[-132  188 -466   67   81  106    4  422   55  251 -251  176  703   61
  -95 -512 -108  217  448  176 -266  613 -127   97   93 -177  170  482
    3 -266 -137 -365 -387 -502 -158  564  -26] => 1
[-224  151 -709  342  247  165  210  330   -2  338 -270  182  788 -252
 -157 -388 -282  317  259   48 -194  805   85  299  306   27 -141  346
  171 -334  100 -317 -457  -89 -212  753  127] => 7
[ 114   61   45  -92   44   23  282   93 -103  303  444 -155   20 -109
 -115  335 -229  -58  -94  208  215  144  406 -265  267  -65 -148  127
  171  -49 -378 -208 -178  212 -187   34 -214] => 1
[-141  354 -252  102  468  340  154  258 -364 -264 -539 -174 -317  380
 -141  422  324 -547  668 -117 -245  126 -360  107 -341 -305 -254  243
  -50  -21  223 -498  668  524 -521  196  244] => 3
[  74  195  -67  162  139  246  338  158  -38  302  548  -38  140 -440
  -84  401 -177   16  -50   21  230  369  392 -142  295    9 -242   -8
  237    1 -190  -88 -355  165 -248  146 -115] => 2
[-228  483 -218  245  636  435  377  389 -192 -479 -537 -117   35 -173
  -73  679  385 -325  727 -720 -390  433  -88  692 -436 -118 -234 -245
  -52  221  732 -273  576  362 -391  299  416] => 7
[ 190  191   36  191  187   37  162  142  -36  273  506 -123  360 -349
  -90  331 -334 -147 -291  216  193  263  374 -172  558  -94 -623   25
  105   -9 -226  -37 -303   42   19  307  -17] => 0
[ 178  178 -118  272  190   27  182  117  -46  406  571  -73  391 -381
  -63  281 -311 -153 -206  246  256  348  397 -189  666    1 -648   88
  209  -69 -244  -11 -419   89  -71  316   47] => 1
[ 218  266  -25  255  265   42  229  180 -103  301  568  -16  427 -523
 -134  295 -285  -72 -270   82  119  386  429  -72  570   -4 -577  -84
  218    2  -68   59 -476   70   33  365  -12] => 0
[-368  582 -348  278  896  307  365  596 -355 -197 -530  -19  265 -281
  -76  217  508  -62  626 -618  -56  592  -63  468   86 -182 -350   39
  408  -55  571 -393  527  403 -573  257  415] => 1
[-107  174 -708  338  228  143  149  415  -49  347 -215  149  738 -243
 -147 -412 -275  212  320  102 -217  817   73  161  233   -3   32  495
  205 -531  -26 -445 -453  -59 -183  723   70] => 7
[-139  127 -448   78  -48   99    6  377  -14  280 -242  175  604  254
 -159 -631 -177  225  455  408 -228  502 -216   -8   19 -181  201  577
  -50 -327 -340 -449 -319 -484  -84  450 -192] => 2
[ 200  208  -57  256  242  115  206   81   15  382  600  -77  451 -500
  -66  243 -387 -143 -268  149  211  290  356 -184  540  -89 -682    8
  215   28 -113   12 -537  -86 -101  368  -41] => 10
[-169  259 -450  167  180  123  109  358    0  255 -174  176  696  -23
 -196 -484 -134  201  362  262 -181  709 -224   72   82 -155   39  593
  133 -336 -139 -461 -396 -457 -146  541 -106] => 12
[ -76  122 -636  185   13  276  131  367  -52  378 -161  136  539  173
  -51 -423 -211   74  387  245 -278  663   -9  116  233  -39   45  493
   93 -400  -68 -374 -319 -249 -154  577  -31] => 4
[-187  483 -198  251  445  356  328  242 -156 -437 -503 -196  -57 -117
 -120  581  258 -419  781 -587 -424  325 -127  682 -551 -146 -222 -158
  -95  225  600 -261  606  357 -420  309  326] => 9
[-240  543 -285  344  855  344  341  594 -264 -227 -427  -43  231 -288
  -47  425  528 -100  659 -679  -67  576  -39  486   24 -130 -262   29
  457  -49  552 -440  550  412 -585  201  459] => 1
[-107  252 -657  308  196  212  106  368  -43  361 -181  210  806 -314
 -189 -468 -296  208  338  104 -272  830   38  298  287   24  -84  401
  163 -386  -14 -352 -469  -69 -141  753   21] => 3
[ 190  178  -84  276  128   51  155   97  -18  428  578  -71  396 -400
  -18  164 -333 -174 -181  267  196  248  350 -195  574  -50 -658   84
  120  -30 -268   33 -477  -57  -73  344  -52] => 11
[ 189  184  -71  277  184  -16  252   62  -41  388  567  -84  349 -387
 -118  292 -435 -133 -298  239  228  263  384 -196  586   14 -645   92
  207   -4 -202  -14 -470   45   -9  308  -60] => 0
[ 143  279 -260  267  436  234  230  145  -32  429  692   62  367 -596
 -151  463 -308 -122 -298   91  250  494  277 -226  588  108 -713   20
  311   16  -35  -43 -573   75  -68  200   43] => 11
[ 164  146  -48   76   95   79  236  119 -153  317  536 -104   36 -346
 -165  303 -256 -157  -56  170  256  263  415 -291  299  -34 -244  187
  216  -70 -302 -153 -349  346 -184  212 -164] => 12
[-173  206 -723  421  259  221  129  362   -4  337 -222  231  740 -221
 -123 -429 -284  255  314  111 -222  874  -10  248  228    5 -121  438
  165 -430   -6 -347 -506 -132 -214  809   77] => 8
[ 268  126   25   40  194   45  156  151   -6  331  536  -42  344 -273
  -55  227 -275 -140 -194  218  180  230  399 -236  512  -99 -441   -8
   91   32 -229  -18 -461  -70  -36  252 -117] => 4
[-356  611 -350  324  842  342  376  591 -307 -132 -473  -47  268 -210
  -17  252  433 -147  684 -509  -29  513  -70  370  158 -191 -407  159
  385  -23  450 -444  462  319 -620  270  424] => 5
[-307  463 -262  187  562  452  232  255 -368 -286 -563 -168 -239  144
 -159  452  352 -471  592 -249 -234  288 -333  228 -319 -300 -396  183
    0  -41  394 -438  625  515 -599  273  324] => 6
[-115  154 -352  -40   24  -16  -34  406  -30  164 -374  109  568  337
 -115 -615  -32  140  511  288 -358  517 -215    3   -1 -219  304  578
  -58 -338 -344 -421 -151 -503  -54  483 -157] => 1
[ 219  201  -34  196  180   77  117  128  -46  351  574  -82  326 -415
  -83  274 -317 -147 -300  101  161  261  409 -122  510  -37 -509  -88
   69   55 -161   51 -507  -21    0  253  -45] => 8
[-195  436 -302  276  616  417  225  333 -328 -278 -511 -120 -225    1
 -146  548  404 -432  640 -441 -264  350 -231  333 -358 -190 -282   90
  103  -29  510 -426  634  614 -609  277  353] => 3
[ 138   94 -105   25   94  262  227    4  -42  353  529  -97   50 -313
  -98  325 -232 -132  -53  143  228  258  281 -327  226  -15 -195  135
  167   11 -337 -137 -330  201 -247   51 -152] => 10
[ 129  102  -35   53   49  139  248   71  -56  314  484 -141   64 -201
  -82  336 -255  -80 -136  194  227  268  337 -228  348  -42 -260  109
  172   -2 -342 -140 -279  175 -198  101 -177] => 5
[-376  563 -337  249  835  257  419  534 -273 -181 -537  -79  220 -168
  -38  358  498 -151  632 -563  -38  579   -7  469   94 -191 -345  105
  400  -80  483 -446  552  394 -688  234  433] => 6
[-209  177 -700  395  224  127  101  243   25  348 -251  131  690 -273
 -158 -394 -345  201  338  118 -273  810  -39  231  100  -21 -114  514
  135 -443  -25 -386 -397  -80 -225  782   62] => 7
[-161  210 -723  326  158  240  100  344  -21  364 -194  179  719 -174
 -152 -462 -333  188  319  175 -225  752    1  152  260  -10   -1  513
  125 -430  -55 -429 -491 -119 -215  742   54] => 10
[ -59  179 -712  275  158   95   76  374  -31  310 -223  132  714  -92
 -139 -411 -291  133  341  143 -257  718   11  180  192  -21   71  482
  107 -478 -105 -393 -355  -75 -182  680   46] => 7
[-144  116 -713  382  223  198   80  371    8  351 -199  198  717 -113
 -120 -446 -324  254  367  190 -194  783   10  203  205  -22  -89  471
  196 -489  -69 -406 -437  -49 -246  731   26] => 4
[-293  580 -266  126  822  289  399  627 -302 -260 -508  -54  220  -71
  -72  402  484 -112  590 -586 -103  513  -23  455   71 -132 -223   58
  336 -110  485 -437  660  398 -582  154  347] => 8
[ 198  199  -12  131  175   14  116  202  -88  344  477 -127  347 -283
  -60  173 -294 -171 -217  226  203  254  382 -181  594 -145 -559   35
  121  -22 -269  -36 -407   35  -67  320  -35] => 9
[-131  191 -706  366  181  176   86  360  -35  309 -254  179  687 -138
 -177 -488 -351  176  345  156 -253  735   12  198  233   41   35  469
  110 -475  -73 -398 -373  -25 -114  749   22] => 2
[-112  184 -662  182   97  274  150  350  -19  327 -262  176  604   58
 -113 -402 -216   90  410  151 -326  744  -37  198  211  -21   41  452
  128 -320    0 -392 -426 -215 -150  695   42] => 9
[ 121   78  -32  -22   81   90  296   65  -30  318  473 -130    5  -90
  -69  348 -304 -104  -86  293  247  138  359 -349  318  -95 -333  188
  124  -21 -368 -211 -173  187 -206   40 -163] => 11
[-269  557 -332  278  675  553  386  375 -230 -410 -478 -123   93 -259
 -110  645  353 -393  723 -681 -379  508 -126  681 -394 -113 -327 -231
  -48  171  777 -270  522  355 -448  342  451] => 10
[ 123  278 -237  200  410  235  275  140  -29  313  634   39  410 -543
 -127  451 -314  -26 -324   36  276  494  313 -132  623   81 -669 -167
  235  123  -35   52 -462   43  -81  129   28] => 6
[ 149  100   32  -38  226  197  289  206  -63  262  541  -73  -56 -161
  -33  455 -126  -76  -91  112  254  200  394 -325  263  -41 -168   53
  136  -66 -313 -176 -187  283 -257  -57 -159] => 11
[  89  106   36    1  153  132  211   54  -85  316  515 -114   27 -255
 -109  337 -251  -69 -174  186  244  287  279 -272  259  -31 -370   73
  136   24 -382  -50 -295  207 -226   74 -191] => 3
[-165  227 -486   50  114  202   23  390   31  208 -282  183  655    1
 -129 -552 -126  200  477  153 -284  723 -160   96   65 -113  213  493
    3 -341  -98 -369 -279 -444 -147  553  -82] => 7
[-173  395 -216  164  456  410  166  327 -312 -315 -572 -155 -326  217
 -121  516  416 -552  720 -304 -291  193 -255  251 -464 -321 -133  204
 -110  -22  389 -491  733  553 -554  260  301] => 6
[ -83  147 -606  148   94  140  130  360  -90  336 -258  135  570   75
 -130 -408 -236  117  296  166 -301  691    7  142  299   -5    3  482
  226 -360   38 -390 -377 -195  -68  648   14] => 5
[-222  444 -338  139  555  401  246  312 -370 -248 -538 -145 -171  288
 -109  431  354 -493  702 -191 -257  242 -311  157 -249 -312 -285  230
    2  -48  381 -517  585  436 -602  247  314] => 7
[ 138  323 -235  195  418  337  248  152  -93  388  640   32  450 -550
 -147  408 -269 -108 -328   68  219  505  310 -173  700   75 -672 -139
  244  106  -68    0 -555   26  -25  160   20] => 0
[-144  188 -401   80   29  115   22  402   42  146 -307  178  675  142
 -168 -473 -112  226  422  267 -248  578 -207   26   53 -155  246  583
    1 -355 -186 -447 -262 -413  -77  508  -89] => 8
[-208  538 -260  266  605  390  361  365 -212 -457 -476 -164   37 -179
  -69  591  340 -399  795 -673 -374  409  -86  716 -440 -155 -284 -260
  -45  229  701 -239  602  363 -419  283  428] => 9
[-159  157 -482   99  -33   89   23  367   -9  264 -301  119  628  215
 -142 -658 -209  172  472  355 -295  575 -194   65   39 -205  182  610
  -80 -349 -284 -468 -308 -533 -150  572 -195] => 6
[-315  539 -215  201  826  333  347  599 -319 -321 -633  -61  137   -5
  -31  279  550 -110  634 -512  -60  516 -101  437   50 -224 -286   42
  308  -70  456 -454  747  393 -522  134  322] => 12
[-116  189 -616  221   81  324  194  431  -92  221 -264  213  643   79
 -124 -420 -178  192  525   96 -426  707  -28  310  143  -18   -3  295
   94 -237  117 -309 -345 -284  -56  728   61] => 11
[-140  195 -651  256  255  294  138  309  -69  317 -213  214  680 -151
 -178 -493 -290  240  284  153 -262  821  -16  213  195    4  -29  369
  117 -381    1 -392 -401  -92 -134  592  -31] => 10
[ 120  253 -130  257  269   99  263   95  -77  371  561  -62  427 -583
 -137  321 -315 -112 -265   87  185  388  383 -150  562   11 -696   -8
  261   -1  -58   28 -515   24  -51  359   35] => 8
[ 169  128   17   18  100  164  281  158  -53  225  535  -60   93 -129
  -93  395 -244  -11  -54  146  192  245  365 -174  314  -37 -221   -4
  163   45 -307 -116 -303  157 -186  100 -173] => 10
[-164  456 -203  169  571  414  120  343 -366 -369 -521 -153 -309  181
  -89  520  453 -528  655 -320 -279  261 -283  251 -413 -337 -213  126
  -21  -91  409 -476  709  632 -541  183  356] => 1
[-148  158 -729  453  278   95  115  309   42  384 -190  147  788 -270
 -125 -377 -339  200  332  130 -191  773   17  232  168   10 -113  494
  160 -453  -67 -413 -463 -102 -280  762  115] => 1
[-341  555 -304  350  855  299  381  560 -299 -159 -526  -68  271 -318
  -76  268  549  -70  611 -625  -19  592  -20  469   66 -220 -318   81
  480  -51  552 -459  537  371 -604  240  376] => 12
[-234  207 -482  170   92  183   29  405   85  215 -236  228  730   70
 -165 -510 -176  244  480  291 -246  669 -296   64  -41 -180   29  594
   16 -308 -155 -388 -364 -482 -194  649  -49] => 9
[-234  609 -284  139  704  596  373  472 -262 -463 -508  -55  107 -141
  -71  597  395 -384  695 -629 -429  503  -95  708 -267 -227 -389 -337
 -154  160  792 -249  520  357 -424  335  420] => 6
[ 151  266 -151  296  241  208  190  119  -34  460  604  -53  403 -552
  -12  190 -322 -149 -330  161  243  378  386 -202  692  -61 -638   12
  239  -79 -132    8 -591    7  -97  327   17] => 5
[-278  544 -288  174  789  212  353  492 -294 -210 -503 -103  151   12
  -70  311  393 -188  621 -436  -42  439  -77  350   53 -259 -308  148
  305    1  412 -485  593  350 -560  150  359] => 8
[-219  502 -238  279  490  418  320  323 -172 -499 -579 -204  -34  -21
  -55  528  312 -407  729 -553 -401  327 -150  685 -487 -239 -262 -237
 -224  169  549 -227  708  398 -398  281  380] => 9
[-217  456 -333  378  487  407  213  156 -279 -201 -422 -149 -188  -57
 -168  488  286 -530  665 -248 -184  319 -352  198 -459 -285 -351  330
  131  -29  448 -514  553  472 -657  293  299] => 6
[ 121  297 -256  286  397  347  286   89  -12  378  615   21  438 -543
 -135  433 -309  -81 -355  107  260  557  222 -149  626   39 -758  -82
  248   95  -49  -15 -535  -48  -96  161   50] => 6
[-108  186 -591  239  156  161  155  427 -102  289 -236  160  673  -36
 -137 -407 -162  138  412   73 -310  718  -31  208  218  -28  -29  399
  218 -273   40 -335 -437 -250  -44  703   79] => 3
[-390  578 -231  196  821  298  377  577 -296 -235 -545 -105  174 -149
  -95  346  469 -120  610 -566  -45  516  -77  481    3 -212 -334   69
  328  -27  548 -409  634  394 -616  182  356] => 5
[ 123  319 -308  180  399  305  254   91  -24  459  710   53  392 -568
 -157  385 -344 -115 -319   92  293  536  293 -216  708  122 -692  -56
  318  125  -45  -23 -582   18  -78   89   -3] => 9
[ 202  269  -68  323  103  129  151  107  -13  430  621 -102  384 -573
  -48  252 -322 -243 -198  175  206  268  394 -169  537  -85 -593  109
  145    0 -144  -46 -404  -18  -99  339  -60] => 11
[ 179  268  -81  358  288   60  251  167  -75  374  661  -50  461 -575
 -103  323 -342  -90 -210  149  252  424  401 -130  604   -3 -700   15
  294  -20 -128   -6 -446   18  -52  371   19] => 1
[-131  119 -709  330  225  221  110  358   16  327 -263  225  830 -188
 -148 -431 -296  267  339   75 -282  783   59  343  224   26  -46  357
  171 -431   30 -382 -458  -61 -210  777   95] => 6
[-193  417 -343  264  551  436  190  232 -362 -290 -592 -185 -270  213
 -152  392  332 -493  579 -218 -228  283 -378  201 -321 -303 -330  192
  -17  -86  374 -466  639  522 -499  230  337] => 8
[-411  624 -228  266  880  283  421  618 -294 -140 -506  -15  273 -287
  -45  293  521  -67  680 -550   -7  626  -36  450  113 -203 -419   98
  383   20  506 -403  498  270 -639  283  363] => 3
[ 175  169  -19  131  115   41  175  143  -20  360  540  -67  355 -352
  -25  256 -239 -160 -258  115  177  204  464 -137  556  -37 -458  -28
   90   60 -211   61 -455    8  -56  259  -63] => 4
[  83  220 -141  274  153   91   91  137  -53  502  575  -90  435 -483
  -29   84 -315 -142 -231  197  243  335  400 -179  684  -52 -642   71
  181  -67 -258    1 -506  -58  -84  308  -77] => 1
[-134  209 -753  420  284  275  141  366   -7  418 -129  199  705 -340
 -102 -475 -326  226  330   82 -163  899   80  231  271   14 -131  394
  202 -440   42 -363 -474  -62 -273  695   53] => 3
[-128  160 -698  337  217  178   56  323  -45  394 -194  167  730 -173
 -144 -522 -361  167  383  237 -216  767   10  165  243  -39 -164  509
  169 -448 -106 -415 -465 -106 -191  761   12] => 4
[-172  225 -498  195   49  188  -19  415   47  175 -294  244  731   17
 -145 -573  -78  249  493  193 -288  643 -269   86   -4 -166  251  539
   69 -290 -107 -408 -350 -451  -72  542  -79] => 5
[-294  627 -329  374  848  391  435  539 -295 -124 -444  -68  262 -300
  -41  264  373 -153  597 -482   26  626  -82  372  204 -139 -428  189
  461 -107  480 -506  520  351 -604  207  353] => 3
[ 133  229  -93  182  232   62  197   73  -27  467  590 -118  403 -475
  -67  250 -381 -110 -293  249  293  341  393 -301  712  -51 -600  175
  312 -107 -253 -133 -483   16 -128  248  -17] => 10
[-168  249 -526  149  162  138   69  381  -27  213 -260  199  715   52
 -194 -545 -156  224  420  234 -307  688 -215  110   26 -157   99  492
  -14 -299 -139 -358 -333 -410 -151  593  -64] => 0
[-295  592 -333  377  836  367  382  614 -307 -118 -460  -74  218 -289
   -8  274  445 -123  661 -539   34  635  -47  410  146 -179 -329  188
  470 -121  476 -487  502  399 -628  236  384] => 5
[-291  536 -159  131  737  198  404  658 -263 -212 -530  -72  237   -4
  -30  289  494 -127  702 -523  -39  454   28  464   50 -259 -159  132
  321   10  444 -504  623  231 -575  158  260] => 6
